Below is a small trained network, with its code and all its weights. Each question gives an input and a target symbol and asks what happens when units are switched off, that is, made to give their printed mean instead of their output.

import numpy as np


def w(rows, s, z=0):
    codes = np.array(rows[::2]) - 128.0
    scale = np.full(codes.shape[1], s)
    scale[-1] = z or s
    return codes * scale


def f(y):
    return np.maximum(y, 0)


def softmax(a):
    e = np.exp(a - a.max(-1, keepdims=True))
    return e / e.sum(-1, keepdims=True)


def log_softmax(a):
    a = a - a.max(-1, keepdims=True)
    return a - np.log(np.exp(a).sum(-1, keepdims=True))


def net(x, mask):
    ids = ['αγητφψω'.index(c) for c in x.split()]
    T = len(ids)
    res = E[ids] + P[:T]
    q, k, v = (res @ M[0].T for M in (Q, K, V))
    z = softmax(np.where(np.tri(T) > 0, q @ k.T / 3**0.5, -1e9)) @ v
    res = res + np.where(mask[0], z, O[0][:, -1]) @ O[0][:, :-1]
    y = f(res @ A[0][:, :-1].T + A[0][:, -1])
    res = res + np.where(mask[1:17], y, B[0][:, -1]) @ B[0][:, :-1]
    return log_softmax(res[-1] @ U[:, :-1].T + U[:, -1])


Q, K, V, O, A, B = {}, {}, {}, {}, {}, {}
E = w([
[18,128,217],'α',
[129,214,84],'γ',
[189,160,1],'η',
[27,80,198],'τ',
[49,177,180],'φ',
[149,124,53],'ψ',
[81,49,129],'ω',
],0.015)
P = w([
[72,174,100],'0',
[169,146,80],'1',
[136,172,160],'2',
[117,172,159],'3',
[105,169,136],'4',
[106,173,105],'5',
[85,159,114],'6',
[73,90,94],'7',
[108,6,48],'8',
],0.015)
Q[0] = w([
[53,130,2],'H0',
[240,161,178],'H0',
[186,150,75],'H0',
],0.0079)
K[0] = w([
[8,122,78],'H0',
[194,100,204],'H0',
[127,141,95],'H0',
],0.012)
V[0] = w([
[109,247,180],'H0',
[100,178,194],'H0',
[52,42,184],'H0',
],0.012)
O[0] = w([
[172,6,135,254],'H0',
[144,88,156,154],'H0',
[210,202,156,71],'H0',
],0.014,0.0049)
A[0] = w([
[35,175,68,21],'N0',
[138,101,162,173],'N1',
[174,147,156,53],'N2',
[102,120,124,88],'N3',
[40,128,196,81],'N4',
[180,156,175,16],'N5',
[149,222,190,31],'N6',
[177,127,98,180],'N7',
[125,105,162,102],'N8',
[108,130,87,126],'N9',
[114,53,129,49],'N10',
[112,151,74,159],'N11',
[192,156,100,55],'N12',
[254,131,106,130],'N13',
[64,144,110,237],'N14',
[96,105,144,2],'N15',
],0.013,0.0077)
B[0] = w([
[105,59,107,212],'N0',
[111,154,157,184],'N1',
[155,225,154,139],'N2',
[149,112,149,152],'N3',
[122,145,37,180],'N4',
[117,218,124,139],'N5',
[51,147,2,138],'N6',
[78,218,148,183],'N7',
[140,122,152,155],'N8',
[150,157,183,191],'N9',
[183,157,68,207],'N10',
[134,151,147,204],'N11',
[132,62,127,149],'N12',
[127,103,163,201],'N13',
[100,132,172,254],'N14',
[210,120,61,137],'N15',
],0.0098,0.011)
U = w([
[246,62,186,76],'α',
[174,132,40,55],'γ',
[103,108,156,252],'η',
[218,174,214,130],'τ',
[255,76,77,54],'φ',
[108,216,88,141],'ψ',
[160,248,184,125],'ω',
],0.0071,0.0046)

Each question gives the input, a string of symbols that net reads in full, and the target symbol t.
The units are the heads (3 rows each of Q, K, V and O) and the neurons (one row each of A and B). Each row of codes is followed by its name. A weight is (code - 128) times the scale printed after its matrix; where a second scale follows, it is the last column's (O, A, B and U).
mask holds one flag per unit, heads first, then neurons. A switched-off unit (its flag False) gives its mean, the last column of its rows in O or B, instead of its output. The means were averaged over made-up inputs and are rounded, as every weight is.
A unit's drop is (log p(t) with every unit on - log p(t) with that unit switched off) / (log p(t) with every unit on - log p(t) with every unit switched off).
The circuit of an input: a set's keep is (log p(t) with only the set's units on - log p(t) with every unit switched off) / (log p(t) with every unit on - log p(t) with every unit switched off). Starting from the 12 units with the biggest drops (on a tie, the unit counted first), units are removed one at a time, each time the one whose removal leaves the highest keep (on an exact tie, the one counted first), for as long as the keep stays at least 0.8.
units of the circuit, in order: the units of the circuit, biggest drop first
most important unit: the unit with the biggest drop
k most important neurons: the k neurons with the biggest drops, biggest first
drop of u: that unit's drop, to one decimal
input ψ φ η η γ ψ ψ ψ ψ, target η: units of the circuit, in order => [H0, N0, N10, N14]
input ψ ψ η τ, target ψ: units of the circuit, in order => [N4, H0]
input ω τ η α τ ψ, target ω: units of the circuit, in order => [H0]
input φ γ α, target φ: units of the circuit, in order => [H0, N10, N4]
input φ γ η ψ ψ ψ ψ, target φ: units of the circuit, in order => [H0, N10]
input ψ η ψ ψ ψ τ ψ τ φ, target ψ: units of the circuit, in order => [H0, N6]
input η γ ψ ψ γ, target η: 2 most important neurons => [N14, N0]
input φ η τ ω φ η, target α: 2 most important neurons => [N13, N4]
input α τ τ, target ω: units of the circuit, in order => [H0, N5, N2]
input τ ψ ψ ψ ψ η, target τ: units of the circuit, in order => [H0, N13]
input τ γ η γ φ α η, target τ: 3 most important neurons => [N7, N13, N0]
input ω τ ω η ψ ψ ψ α γ, target ω: 2 most important neurons => [N7, N0]
input τ τ ω, target ω: units of the circuit, in order => [H0, N5]
input τ ψ η ψ ψ ω τ η, target ω: most important unit => N7
input γ η φ ψ η η τ, target γ: 2 most important neurons => [N4, N10]
input γ η φ, target γ: units of the circuit, in order => [H0, N4, N10]
input φ τ ψ γ γ ω, target φ: 2 most important neurons => [N10, N14]
input α ψ ψ γ γ α ψ φ ψ, target α: 3 most important neurons => [N13, N4, N12]
input α η τ φ η η, target α: 2 most important neurons => [N13, N12]
input τ φ ψ ω η φ τ α α, target τ: units of the circuit, in order => [H0]
input τ ψ τ η α ψ, target τ: 2 most important neurons => [N13, N7]
input τ γ η τ ψ ω, target τ: 2 most important neurons => [N0, N4]
input η ψ ω η η, target η: 2 most important neurons => [N0, N14]
input φ φ γ τ η ψ, target φ: drop of H0 => 1.8
input ψ ψ γ, target η: drop of H0 => 0.9
input ψ τ η ψ η ψ τ τ φ, target ω: drop of H0 => 1.0
input η ω γ η η ψ, target η: drop of N3 => 0.0
input α τ η ψ ψ ψ, target α: 2 most important neurons => [N13, N12]
